Here is a tiny trained network, its code and every weight. The questions are about switching its units off for an input and a class, where a switched-off unit gives its printed mean instead of its output.

import numpy as np


def w(rows, s, z=0):
    codes = np.array(rows[::2]) - 128.0
    scale = np.full(codes.shape[1], s)
    scale[-1] = z or s
    return codes * scale


def norm(h):
    return h / np.sqrt((h * h).mean(-1, keepdims=True) + 1e-5)


def f(y):
    return y / 2 * (1 + np.tanh(0.7978845608 * (y + 0.044715 * y**3)))


def log_softmax(a):
    a = a - a.max(-1, keepdims=True)
    return a - np.log(np.exp(a).sum(-1, keepdims=True))


def net(x, mask):
    res = np.array(x, float).reshape(1, 5) / 4 @ E
    u = 0
    for l in range(2):
        y = f(norm(res) @ A[l][:, :-1].T + A[l][:, -1])
        res = res + np.where(mask[u : u + 8], y, B[l][:, -1]) @ B[l][:, :-1]
        u += 8
    return log_softmax(norm(res)[-1] @ U[:, :-1].T + U[:, -1])


A, B = {}, {}
E = w([
[126,124,129,128,129,127,127,124],'x0',
[254,69,138,61,172,139,132,138],'x1',
[179,195,51,44,117,104,188,51],'x2',
[122,101,116,100,56,163,95,134],'x3',
[128,133,129,125,131,131,123,124],'x4',
],0.00084)
A[0] = w([
[35,166,164,202,123,109,114,162,168],'0.n1',
[176,129,38,66,115,89,184,120,5],'0.n2',
[80,131,42,89,6,183,93,103,45],'0.n3',
[203,136,59,59,120,80,216,144,24],'0.n4',
[51,251,71,122,90,85,186,41,98],'0.n5',
[45,124,150,205,110,112,94,149,114],'0.n6',
[151,84,169,157,226,161,97,169,166],'0.n7',
[138,72,156,96,47,196,40,171,84],'0.n8',
],0.0025,0.0016)
B[0] = w([
[194,171,124,102,193,168,98,48,224],'0.n1',
[131,155,179,162,150,155,79,104,156],'0.n2',
[164,171,251,51,88,112,79,148,154],'0.n3',
[98,175,168,180,167,183,55,86,185],'0.n4',
[36,91,38,180,136,50,173,174,253],'0.n5',
[212,156,159,93,159,171,84,80,189],'0.n6',
[102,185,182,99,89,61,178,169,209],'0.n7',
[126,65,32,124,113,159,177,123,187],'0.n8',
],0.0024,0.0015)
A[1] = w([
[181,121,185,105,157,174,49,105,98],'1.n1',
[138,130,210,154,80,30,197,253,88],'1.n2',
[113,18,42,145,25,169,200,212,2],'1.n3',
[171,105,86,82,42,214,26,64,8],'1.n4',
[151,194,140,114,184,107,161,72,142],'1.n5',
[74,152,166,67,8,20,137,234,52],'1.n6',
[62,180,53,127,115,157,81,77,137],'1.n7',
[91,32,67,197,82,149,169,181,32],'1.n8',
],0.0031,0.0022)
B[1] = w([
[139,136,72,107,125,83,189,149,243],'1.n1',
[162,137,116,38,22,72,163,139,178],'1.n2',
[190,87,74,151,248,215,137,167,171],'1.n3',
[16,41,154,77,45,124,87,78,219],'1.n4',
[109,135,177,203,143,201,57,127,250],'1.n5',
[254,212,227,149,112,69,173,192,170],'1.n6',
[192,73,131,56,101,108,192,180,228],'1.n7',
[103,108,26,87,215,131,176,128,105],'1.n8',
],0.0032,0.0013)
U = w([
[83,247,240,252,249,241,15,20,233],'0',
[249,243,247,23,21,10,235,241,172],'1',
[20,29,210,11,14,241,12,18,185],'2',
[240,9,14,10,233,238,232,245,5],'3',
[18,244,17,243,245,17,240,180,39],'4',
],0.0038,0.0027)

Each question gives the input, the list of numbers given to net, and the class t.
The units are the neurons (one row each of A and B). Each row of codes is followed by its name. A weight is (code - 128) times the scale printed after its matrix; where a second scale follows, it is the last column's (A, B and U).
mask holds one flag per neuron, layer by layer. A switched-off neuron (its flag False) gives its mean, the last column of its row in B, instead of its output. The means were averaged over made-up inputs and are rounded, as every weight is.
A unit's drop is (log p(t) with every unit on - log p(t) with that unit switched off) / (log p(t) with every unit on - log p(t) with every unit switched off).
The circuit of an input: a set's keep is (log p(t) with only the set's units on - log p(t) with every unit switched off) / (log p(t) with every unit on - log p(t) with every unit switched off). Starting from the 12 units with the biggest drops (on a tie, the unit counted first), units are removed one at a time, each time the one whose removal leaves the highest keep (on an exact tie, the one counted first), for as long as the keep stays at least 0.8.
circuit, biggest first: the units of the circuit, biggest drop first
most important unit: the unit with the biggest drop
k most important neurons: the k neurons with the biggest drops, biggest first
top k neurons in layer l: the k neurons of layer l with the biggest drops, biggest first
drop when u is switched off: that unit's drop, to one decimal
input [-1,6,-2,-8,0], class 1: most important unit	1.n2
input [4,5,1,0,1], class 0: circuit, biggest first	(1.n7, 1.n2)
input [-6,6,-8,-8,-3], class 1: circuit, biggest first	(0.n7, 1.n2)
input [3,7,1,-1,-3], class 0: 4 most important neurons	(0.n5, 0.n4, 1.n7, 0.n3)
input [-7,6,1,-1,-8], class 0: circuit, biggest first	(0.n4, 1.n7)
input [-1,-2,6,-1,-3], class 4: top 2 neurons in layer 0	(0.n5, 0.n7)
input [4,-3,3,6,-4], class 1: circuit, biggest first	(0.n3, 1.n6)
input [2,3,-7,7,5], class 3: circuit, biggest first	(0.n8, 1.n3)
input [4,1,3,-6,3], class 0: top 3 neurons in layer 0	(0.n4, 0.n8, 0.n2)
input [3,4,-6,2,-4], class 3: 4 most important neurons	(0.n8, 1.n3, 0.n3, 1.n8)
input [3,2,-7,0,-4], class 1: 2 most important neurons	(0.n7, 0.n5)
input [1,2,0,6,-5], class 3: top 4 neurons in layer 1	(1.n3, 1.n5, 1.n8, 1.n6)
input [2,2,-4,8,-7], class 3: top 2 neurons in layer 0	(0.n8, 0.n4)
input [-5,0,-1,-3,2], class 0: circuit, biggest first	(1.n5)
input [4,2,-4,6,4], class 3: circuit, biggest first	(1.n3, 0.n4)
input [8,6,-8,-3,8], class 1: 2 most important neurons	(0.n7, 1.n2)
input [0,-5,1,7,-7], class 1: top 3 neurons in layer 0	(0.n3, 0.n5, 0.n4)
input [7,3,4,1,7], class 2: top 2 neurons in layer 0	(0.n7, 0.n1)
input [7,5,-8,4,5], class 3: top 2 neurons in layer 0	(0.n8, 0.n3)
input [2,7,3,2,0], class 2: most important neuron	(0.n5)
input [0,3,-8,2,2], class 3: 3 most important neurons	(0.n8, 0.n3, 1.n3)
input [-8,-5,-2,-2,-4], class 0: 2 most important neurons	(1.n5, 0.n1)
input [-7,7,3,0,-8], class 0: top 2 neurons in layer 1	(1.n2, 1.n7)
input [4,2,-3,3,-4], class 3: drop when 0.n8 is switched off	1.9
input [-4,5,-7,6,-2], class 3: drop when 1.n3 is switched off	0.1
input [-3,5,-8,-7,3], class 1: drop when 0.n7 is switched off	0.5
input [-8,4,4,-4,2], class 0: drop when 0.n3 is switched off	0.0
input [6,4,-4,-8,-1], class 1: top neuron in layer 1	(1.n2)
